Here is a tiny trained network, its code and every weight. The questions are about switching its units off for an input and a class, where a switched-off unit gives its printed mean instead of its output.

import numpy as np


def w(rows, s, z=0):
    codes = np.array(rows[::2]) - 128.0
    scale = np.full(codes.shape[1], s)
    scale[-1] = z or s
    return codes * scale


def f(y):
    return np.maximum(y, 0)


def log_softmax(a):
    a = a - a.max(-1, keepdims=True)
    return a - np.log(np.exp(a).sum(-1, keepdims=True))


def net(x, mask):
    res = np.array(x, float).reshape(1, 4) / 4 @ E
    y = f(res @ A[0][:, :-1].T + A[0][:, -1])
    res = res + np.where(mask, y, B[0][:, -1]) @ B[0][:, :-1]
    return log_softmax(res[-1] @ U[:, :-1].T + U[:, -1])


A, B = {}, {}
E = w([
[196,119,69,99,58,108,20],'x0',
[45,86,89,27,183,77,49],'x1',
[154,142,82,51,166,254,156],'x2',
[208,52,195,93,147,124,147],'x3',
],0.0079)
A[0] = w([
[91,190,133,126,128,169,142,254],'N0',
[84,231,39,186,91,186,115,147],'N1',
[239,63,135,72,133,172,156,217],'N2',
[80,137,170,52,203,191,233,205],'N3',
[135,174,91,158,87,185,120,130],'N4',
[147,108,95,103,148,153,165,110],'N5',
[143,187,158,200,52,140,173,175],'N6',
[123,170,165,123,116,112,99,81],'N7',
[139,158,83,71,31,129,2,177],'N8',
[11,88,153,131,184,28,139,141],'N9',
[120,91,194,217,162,86,249,205],'N10',
[124,59,80,107,165,89,22,162],'N11',
[174,78,146,159,104,87,116,125],'N12',
],0.0092,0.0047)
B[0] = w([
[105,131,102,72,139,179,150,202],'N0',
[145,160,45,35,134,142,153,213],'N1',
[226,44,186,119,142,166,150,219],'N2',
[75,34,87,176,176,196,78,240],'N3',
[159,153,119,58,161,126,138,175],'N4',
[133,90,112,171,140,132,142,155],'N5',
[167,214,140,160,164,137,168,218],'N6',
[119,144,126,150,124,115,135,135],'N7',
[136,108,101,170,150,6,200,232],'N8',
[24,125,185,65,80,117,85,219],'N9',
[78,184,199,186,68,195,160,248],'N10',
[98,88,116,187,57,72,162,214],'N11',
[191,143,158,153,128,104,107,174],'N12',
],0.015,0.011)
U = w([
[153,254,154,188,106,194,169,139],'0',
[246,71,209,115,101,79,80,254],'1',
[98,156,94,179,97,45,156,110],'2',
[37,109,173,65,95,167,55,180],'3',
[200,201,121,126,142,98,77,9],'4',
[156,45,119,149,211,225,118,84],'5',
[128,144,70,83,139,145,73,8],'6',
[177,229,25,32,164,171,159,173],'7',
],0.0077,0.0035)

Each question gives the input, the list of numbers given to net, and the class t.
The units are the neurons (one row each of A and B). Each row of codes is followed by its name. A weight is (code - 128) times the scale printed after its matrix; where a second scale follows, it is the last column's (A, B and U).
mask holds one flag per neuron, in row order. A switched-off neuron (its flag False) gives its mean, the last column of its row in B, instead of its output. The means were averaged over made-up inputs and are rounded, as every weight is.
A unit's drop is (log p(t) with every unit on - log p(t) with that unit switched off) / (log p(t) with every unit on - log p(t) with every unit switched off).
The circuit of an input: a set's keep is (log p(t) with only the set's units on - log p(t) with every unit switched off) / (log p(t) with every unit on - log p(t) with every unit switched off). Starting from the 12 units with the biggest drops (on a tie, the unit counted first), units are removed one at a time, each time the one whose removal leaves the highest keep (on an exact tie, the one counted first), for as long as the keep stays at least 0.8.
units of the circuit, in order: the units of the circuit, biggest drop first
k most important neurons: the k neurons with the biggest drops, biggest first
drop of u: that unit's drop, to one decimal
input [1,-1,-5,-8], class 7: units of the circuit, in order -> (N1)
input [-6,6,8,-7], class 5: 4 most important neurons -> (N3; N10; N5; N11)
input [5,3,-6,4], class 2: 2 most important neurons -> (N11; N8)
input [4,-1,-2,-1], class 2: 2 most important neurons -> (N2; N8)
input [7,0,0,1], class 1: units of the circuit, in order -> (N10; N1)
input [8,-4,-3,-2], class 2: 3 most important neurons -> (N8; N2; N0)
input [2,-4,3,5], class 1: 4 most important neurons -> (N3; N2; N0; N1)
input [0,-2,-4,-5], class 7: units of the circuit, in order -> (N1; N11)
input [2,-6,-1,-3], class 7: units of the circuit, in order -> (N1; N4)
input [-8,-6,3,2], class 5: 2 most important neurons -> (N3; N2)
input [0,7,-2,-5], class 2: 3 most important neurons -> (N8; N11; N3)
input [6,-6,7,6], class 1: 2 most important neurons -> (N3; N2)
input [-8,-1,0,-5], class 3: 2 most important neurons -> (N3; N9)
input [-5,1,-7,7], class 3: 2 most important neurons -> (N9; N6)
input [8,7,3,5], class 1: units of the circuit, in order -> (N2)
input [5,4,6,-5], class 2: 3 most important neurons -> (N8; N11; N6)
input [-2,7,0,6], class 3: 2 most important neurons -> (N9; N8)
input [4,-3,-8,0], class 0: 3 most important neurons -> (N6; N3; N11)
input [-2,-2,-7,-7], class 0: 2 most important neurons -> (N6; N10)
input [7,2,7,1], class 1: drop of N2 -> 0.7
input [-8,-7,5,-2], class 5: drop of N5 -> 0.2
input [-2,-3,-5,4], class 0: drop of N5 -> 0.0
input [8,5,-3,3], class 2: drop of N11 -> 0.3
